Below is a small trained network, with its code and all its weights. Each question gives an input and a class and asks what happens when units are switched off, that is, made to give their printed mean instead of their output.

import numpy as np


def w(rows, s, z=0):
    codes = np.array(rows[::2]) - 128.0
    scale = np.full(codes.shape[1], s)
    scale[-1] = z or s
    return codes * scale


def f(y):
    return np.maximum(y, 0)


def log_softmax(a):
    a = a - a.max(-1, keepdims=True)
    return a - np.log(np.exp(a).sum(-1, keepdims=True))


def net(x, mask):
    res = np.array(x, float).reshape(1, 8) / 4 @ E
    y = f(res @ A[0][:, :-1].T + A[0][:, -1])
    res = res + np.where(mask, y, B[0][:, -1]) @ B[0][:, :-1]
    return log_softmax(res[-1] @ U[:, :-1].T + U[:, -1])


A, B = {}, {}
E = w([
[107,42,72,182,103,253,131,161,159],'x0',
[151,134,135,136,106,114,126,138,128],'x1',
[125,124,137,135,141,138,117,121,123],'x2',
[26,119,143,55,60,140,81,135,154],'x3',
[108,116,121,110,156,139,140,114,136],'x4',
[134,138,149,157,120,132,113,125,121],'x5',
[180,197,34,140,119,151,50,68,180],'x6',
[134,139,116,140,96,96,141,145,145],'x7',
],0.011)
A[0] = w([
[157,60,75,176,130,206,88,160,201,251],'N0',
[149,232,113,76,201,44,120,98,103,254],'N1',
[133,65,111,176,142,105,248,206,1,112],'N2',
[145,220,99,121,173,48,93,126,109,178],'N3',
[67,21,145,100,35,192,102,225,72,136],'N4',
[165,87,208,154,183,106,228,183,69,204],'N5',
[206,171,112,142,178,133,128,112,84,129],'N6',
[111,52,151,162,125,154,215,181,119,139],'N7',
[67,103,219,115,63,69,108,168,59,127],'N8',
[156,144,193,155,175,176,169,110,86,133],'N9',
[67,156,212,33,91,111,81,107,155,246],'N10',
],0.0076,0.0046)
B[0] = w([
[168,73,107,221,115,165,103,147,182,238],'N0',
[101,207,168,145,58,170,167,88,22,241],'N1',
[92,74,111,103,42,160,51,111,116,234],'N2',
[145,164,161,145,141,186,155,103,73,205],'N3',
[127,69,166,177,64,17,113,10,64,246],'N4',
[48,167,81,71,100,145,74,254,117,253],'N5',
[149,84,126,185,43,177,203,85,122,182],'N6',
[128,107,131,198,15,153,161,96,128,222],'N7',
[49,104,173,83,187,113,137,112,124,222],'N8',
[146,137,84,85,109,157,99,86,140,175],'N9',
[24,174,194,64,137,150,108,165,88,232],'N10',
],0.0083,0.012)
U = w([
[92,214,130,82,127,163,98,160,90,230],'0',
[134,126,157,145,113,98,155,17,69,103],'1',
[122,95,82,125,120,122,2,128,172,197],'2',
[194,124,87,199,202,147,157,145,199,67],'3',
[72,167,174,48,210,70,137,165,95,1],'4',
],0.0091,0.0038)

Each question gives the input, the list of numbers given to net, and the class t.
The units are the neurons (one row each of A and B). Each row of codes is followed by its name. A weight is (code - 128) times the scale printed after its matrix; where a second scale follows, it is the last column's (A, B and U).
mask holds one flag per neuron, in row order. A switched-off neuron (its flag False) gives its mean, the last column of its row in B, instead of its output. The means were averaged over made-up inputs and are rounded, as every weight is.
A unit's drop is (log p(t) with every unit on - log p(t) with that unit switched off) / (log p(t) with every unit on - log p(t) with every unit switched off).
The circuit of an input: a set's keep is (log p(t) with only the set's units on - log p(t) with every unit switched off) / (log p(t) with every unit on - log p(t) with every unit switched off). Starting from all 11 units, units are removed one at a time, each time the one whose removal leaves the highest keep (on an exact tie, the one counted first), for as long as the keep stays at least 0.8.
units of the circuit, in order: the units of the circuit, biggest drop first
most important unit: the unit with the biggest drop
k most important neurons: the k neurons with the biggest drops, biggest first
drop of u: that unit's drop, to one decimal
input [-1,5,-7,5,4,-8,-8,-5], class 4: units of the circuit, in order -> (N8)
input [-1,-4,-8,-8,8,1,-3,5], class 0: 2 most important neurons -> (N5 N4)
input [-6,-6,-4,3,8,-6,0,-8], class 4: units of the circuit, in order -> (N7 N2)
input [-8,2,4,1,2,1,1,-4], class 0: 3 most important neurons -> (N4 N10 N1)
input [7,1,-6,3,4,7,-3,5], class 1: 3 most important neurons -> (N4 N5 N7)
input [0,1,0,1,6,8,-3,-3], class 4: 2 most important neurons -> (N0 N1)
input [7,-7,3,4,7,0,-2,-8], class 1: 2 most important neurons -> (N4 N5)
input [3,-8,-4,0,5,-4,7,6], class 3: units of the circuit, in order -> (N2 N5 N4 N0)
input [-2,5,5,-1,4,-3,0,1], class 0: 2 most important neurons -> (N4 N7)
input [1,7,0,7,-7,7,-7,7], class 1: 2 most important neurons -> (N4 N7)
input [2,-4,-7,6,-8,8,-2,-2], class 1: 2 most important neurons -> (N4 N5)
input [-8,0,5,-1,-6,6,-5,-4], class 0: 2 most important neurons -> (N1 N5)
input [7,8,4,-2,-1,1,-8,8], class 2: 3 most important neurons -> (N5 N2 N1)
input [-6,5,6,-7,4,-3,-3,6], class 0: most important unit -> N5
input [2,-7,-3,2,-5,7,3,2], class 2: 2 most important neurons -> (N1 N3)
input [3,-4,-2,1,-8,-6,2,-7], class 2: 3 most important neurons -> (N1 N3 N6)
input [-4,6,8,0,-3,7,-5,6], class 0: 3 most important neurons -> (N5 N4 N2)
input [4,-5,7,8,-6,0,-2,-6], class 1: drop of N4 -> 1.0
input [-7,-4,-1,1,8,8,-6,-7], class 4: drop of N0 -> 0.2
input [4,8,2,-6,-7,-7,0,1], class 2: most important unit -> N2
input [3,-3,-6,4,8,-6,2,-7], class 2: drop of N1 -> 0.8
input [-7,0,-1,-5,4,0,-8,-3], class 0: drop of N5 -> 0.3
